Here is a tiny trained network, its code and every weight. The questions are about switching its units off for an input and a target symbol, where a switched-off unit gives its printed mean instead of its output.

import numpy as np


def w(rows, s, z=0):
    codes = np.array(rows[::2]) - 128.0
    scale = np.full(codes.shape[1], s)
    scale[-1] = z or s
    return codes * scale


def norm(h):
    return h / np.sqrt((h * h).mean(-1, keepdims=True) + 1e-5)


def f(y):
    return np.maximum(y, 0)


def softmax(a):
    e = np.exp(a - a.max(-1, keepdims=True))
    return e / e.sum(-1, keepdims=True)


def log_softmax(a):
    a = a - a.max(-1, keepdims=True)
    return a - np.log(np.exp(a).sum(-1, keepdims=True))


def net(x, mask):
    ids = ['ΣΨΩβγεζηθλμπφ'.index(c) for c in x.split()]
    T = len(ids)
    res = E[ids] + P[:T]
    u = 0
    for l in range(2):
        r = norm(res)
        for j in range(2):
            rows = slice(3 * j, 3 * j + 3)
            q, k, v = (r @ M[l][rows].T for M in (Q, K, V))
            z = softmax(np.where(np.tri(T) > 0, q @ k.T / 3**0.5, -1e9)) @ v
            o = O[l][rows]
            res = res + np.where(mask[u + j], z, o[:, -1]) @ o[:, :-1]
        u += 2
        y = f(norm(res) @ A[l][:, :-1].T + A[l][:, -1])
        res = res + np.where(mask[u : u + 12], y, B[l][:, -1]) @ B[l][:, :-1]
        u += 12
    return log_softmax(norm(res)[-1] @ U[:, :-1].T + U[:, -1])


Q, K, V, O, A, B = {}, {}, {}, {}, {}, {}
E = w([
[98,142,172,60,93,95],'Σ',
[110,147,142,164,88,198],'Ψ',
[170,150,226,87,162,64],'Ω',
[154,153,118,88,168,196],'β',
[131,196,138,178,123,128],'γ',
[60,95,137,151,102,120],'ε',
[135,69,176,99,147,179],'ζ',
[131,198,111,168,97,122],'η',
[146,122,141,104,110,36],'θ',
[159,131,117,77,77,99],'λ',
[130,117,4,108,188,103],'μ',
[131,143,91,241,166,170],'π',
[87,121,68,184,100,120],'φ',
],0.027)
P = w([
[11,253,174,65,144,169],'0',
[28,237,158,79,133,160],'1',
[38,220,144,87,117,156],'2',
[58,198,142,101,105,159],'3',
[81,171,143,113,107,153],'4',
[101,153,143,122,94,148],'5',
[122,124,146,128,96,133],'6',
[143,101,149,140,94,126],'7',
[163,87,150,153,88,119],'8',
[187,58,152,156,91,112],'9',
[203,42,163,162,91,108],'10',
[222,27,164,175,86,105],'11',
],0.011)
Q[0] = w([
[106,189,132,250,87,184],'L0H1',
[193,179,165,125,22,97],'L0H1',
[148,166,187,113,110,62],'L0H1',
[107,103,160,10,193,155],'L0H2',
[226,81,143,63,144,68],'L0H2',
[69,47,65,123,215,215],'L0H2',
],0.011)
K[0] = w([
[206,39,125,199,59,118],'L0H1',
[201,46,37,167,111,105],'L0H1',
[143,51,84,89,161,69],'L0H1',
[72,201,180,45,185,110],'L0H2',
[126,167,136,85,249,134],'L0H2',
[5,221,137,106,104,201],'L0H2',
],0.011)
V[0] = w([
[118,85,146,97,126,119],'L0H1',
[178,145,30,120,159,121],'L0H1',
[104,136,115,74,132,182],'L0H1',
[61,158,195,208,254,77],'L0H2',
[57,21,108,156,105,145],'L0H2',
[176,67,52,117,160,97],'L0H2',
],0.0077)
O[0] = w([
[113,97,140,70,138,174,97],'L0H1',
[96,212,179,130,254,77,83],'L0H1',
[191,38,147,75,152,84,133],'L0H1',
[157,71,131,237,210,108,206],'L0H2',
[27,126,140,136,137,139,64],'L0H2',
[42,223,104,72,189,163,2],'L0H2',
],0.0072,0.0051)
A[0] = w([
[159,160,91,91,117,250,138],'L0N1',
[12,131,143,143,78,102,11],'L0N2',
[58,73,130,123,60,62,72],'L0N3',
[132,168,194,134,121,112,65],'L0N4',
[194,85,152,151,81,143,45],'L0N5',
[56,173,32,158,162,149,176],'L0N6',
[186,186,97,111,115,113,24],'L0N7',
[156,59,109,166,150,74,91],'L0N8',
[84,201,181,54,132,136,237],'L0N9',
[100,59,37,115,116,92,50],'L0N10',
[140,74,3,174,114,112,2],'L0N11',
[144,119,147,82,166,52,92],'L0N12',
],0.012,0.0038)
B[0] = w([
[216,120,124,145,167,178,175],'L0N1',
[34,72,253,152,68,149,225],'L0N2',
[151,115,202,122,58,220,239],'L0N3',
[107,102,73,101,110,70,209],'L0N4',
[56,73,132,166,198,83,254],'L0N5',
[96,233,99,65,228,113,240],'L0N6',
[122,121,56,198,156,86,170],'L0N7',
[49,187,129,41,66,218,217],'L0N8',
[98,8,77,53,94,155,196],'L0N9',
[58,99,185,88,240,97,186],'L0N10',
[53,221,84,103,192,57,205],'L0N11',
[63,145,118,188,5,129,230],'L0N12',
],0.0074,0.0057)
Q[1] = w([
[141,122,173,82,122,2],'L1H1',
[92,134,80,157,129,132],'L1H1',
[184,176,135,121,52,155],'L1H1',
[196,85,75,218,166,155],'L1H2',
[190,59,119,97,147,149],'L1H2',
[93,146,47,153,246,131],'L1H2',
],0.016)
K[1] = w([
[156,139,143,59,246,15],'L1H1',
[80,172,97,170,102,124],'L1H1',
[154,142,128,121,38,97],'L1H1',
[180,103,61,252,92,158],'L1H2',
[216,91,159,122,149,158],'L1H2',
[82,134,39,145,185,161],'L1H2',
],0.016)
V[1] = w([
[183,132,221,93,113,51],'L1H1',
[188,146,220,125,132,142],'L1H1',
[118,95,99,123,249,74],'L1H1',
[166,255,183,120,82,166],'L1H2',
[155,144,34,124,128,173],'L1H2',
[108,213,94,51,55,81],'L1H2',
],0.0076)
O[1] = w([
[157,109,237,141,210,1,220],'L1H1',
[164,164,211,165,153,114,151],'L1H1',
[104,30,84,171,118,107,62],'L1H1',
[143,186,159,188,98,114,127],'L1H2',
[126,202,14,140,132,188,2],'L1H2',
[160,112,109,119,70,103,158],'L1H2',
],0.0085,0.0052)
A[1] = w([
[144,159,71,9,238,183,21],'L1N1',
[137,170,56,98,222,188,121],'L1N2',
[72,104,167,82,86,164,164],'L1N3',
[157,107,136,144,63,176,29],'L1N4',
[245,168,100,71,137,164,83],'L1N5',
[143,172,79,135,217,150,180],'L1N6',
[54,133,126,203,120,91,114],'L1N7',
[70,89,175,143,133,146,122],'L1N8',
[211,76,119,154,111,193,158],'L1N9',
[3,218,94,102,194,168,144],'L1N10',
[219,134,102,157,51,123,2],'L1N11',
[78,180,74,30,152,89,69],'L1N12',
],0.015,0.0066)
B[1] = w([
[203,44,104,175,43,139,161],'L1N1',
[123,80,104,185,48,171,175],'L1N2',
[125,172,53,172,191,141,223],'L1N3',
[116,212,175,121,116,163,144],'L1N4',
[250,133,141,74,111,93,152],'L1N5',
[86,80,93,136,12,131,177],'L1N6',
[109,83,137,123,208,182,212],'L1N7',
[169,94,129,67,151,118,209],'L1N8',
[161,190,112,123,176,134,162],'L1N9',
[61,187,161,100,153,64,250],'L1N10',
[145,126,69,107,218,43,147],'L1N11',
[106,51,104,67,229,98,173],'L1N12',
],0.014,0.011)
U = w([
[86,121,159,25,54,178,146],'Σ',
[127,200,171,146,113,197,225],'Ψ',
[116,74,222,126,85,54,168],'Ω',
[158,72,120,159,46,183,254],'β',
[96,77,153,254,154,147,76],'γ',
[42,41,206,142,108,231,103],'ε',
[155,46,125,81,203,189,59],'ζ',
[132,123,68,209,168,69,60],'η',
[105,212,121,126,42,73,144],'θ',
[170,147,86,42,135,111,94],'λ',
[62,1,62,83,97,109,78],'μ',
[24,129,150,208,27,140,196],'π',
[21,171,147,56,187,113,69],'φ',
],0.0096,0.0042)

Each question gives the input, a string of symbols that net reads in full, and the target symbol t.
The units are the heads (3 rows each of Q, K, V and O) and the neurons (one row each of A and B). Each row of codes is followed by its name. A weight is (code - 128) times the scale printed after its matrix; where a second scale follows, it is the last column's (O, A, B and U).
mask holds one flag per unit, layer by layer, with each layer's heads first. A switched-off unit (its flag False) gives its mean, the last column of its rows in O or B, instead of its output. The means were averaged over made-up inputs and are rounded, as every weight is.
A unit's drop is (log p(t) with every unit on - log p(t) with that unit switched off) / (log p(t) with every unit on - log p(t) with every unit switched off).
The circuit of an input: a set's keep is (log p(t) with only the set's units on - log p(t) with every unit switched off) / (log p(t) with every unit on - log p(t) with every unit switched off). Starting from the 12 units with the biggest drops (on a tie, the unit counted first), units are removed one at a time, each time the one whose removal leaves the highest keep (on an exact tie, the one counted first), for as long as the keep stays at least 0.8.
units of the circuit, in order: the units of the circuit, biggest drop first
k most important neurons: the k neurons with the biggest drops, biggest first
k most important neurons of layer l: the k neurons of layer l with the biggest drops, biggest first
drop when u is switched off: that unit's drop, to one decimal
input ε φ γ Ω η Ψ β φ Ω φ η, target φ: units of the circuit, in order	(L0H2)
input ζ θ β Ω β γ, target γ: units of the circuit, in order	(L0H2; L1N10)
input φ Σ θ Σ Σ η, target η: units of the circuit, in order	(L1N11; L0H2; L1N10)
input γ Σ θ, target θ: 2 most important neurons of layer 0	(L0N3; L0N5)
input Σ θ θ η γ γ, target η: units of the circuit, in order	(L1N10; L1H2; L0N3)
input Ψ ζ φ φ ε, target ε: units of the circuit, in order	(L0N3; L1N10)
input Ω φ Σ, target Ω: units of the circuit, in order	(L0H2; L1H1)
input Ω Ψ Ψ γ ζ, target ζ: 3 most important neurons	(L0N5; L1N10; L1N8)
input φ ε μ, target μ: 4 most important neurons of layer 1	(L1N1; L1N12; L1N2; L1N6)
input Ω ζ η β ε Ω η γ, target η: 3 most important neurons	(L1N11; L0N2; L0N10)
input φ Ω Ψ φ μ η Σ, target μ: 2 most important neurons	(L0N12; L0N10)
input Ω Ω φ φ Ψ η Ω π η, target π: 2 most important neurons	(L1N6; L1N2)
input θ ζ η φ θ, target θ: 3 most important neurons of layer 0	(L0N3; L0N12; L0N5)
input Ω π μ, target μ: units of the circuit, in order	(L1N1)
input Ω φ Σ ε γ μ γ, target μ: 2 most important neurons of layer 1	(L1N12; L1N1)
input γ Ψ θ β η, target θ: 2 most important neurons of layer 0	(L0N2; L0N12)
input μ γ Ω θ γ, target θ: 2 most important neurons	(L0N5; L0N11)
input Ω ε ε, target ε: 2 most important neurons of layer 0	(L0N3; L0N2)
input θ γ η Ψ φ μ μ η λ γ Σ θ, target μ: 2 most important neurons of layer 0	(L0N12; L0N9)
input Ω Ψ Ω η, target η: most important neuron	(L1N11)
input Ω γ Σ Ω Ω Ω Ω Σ ζ γ, target ζ: 2 most important neurons	(L0N5; L1N10)
input ε μ π γ Ψ π θ, target μ: 2 most important neurons of layer 0	(L0N9; L0N12)
input Ω θ β λ π φ Ψ μ Σ, target μ: drop when L1N4 is switched off	0.0
input Ω Ψ γ η Ω Ω φ η Σ π, target π: drop when L1N2 is switched off	0.2
input η ζ Ω ζ Ω θ μ φ η η, target φ: drop when L0H2 is switched off	1.3
input λ θ γ Ω φ ζ φ φ β γ, target φ: drop when L1N10 is switched off	0.2
input Ψ θ Ω γ, target θ: most important neuron	(L0N2)
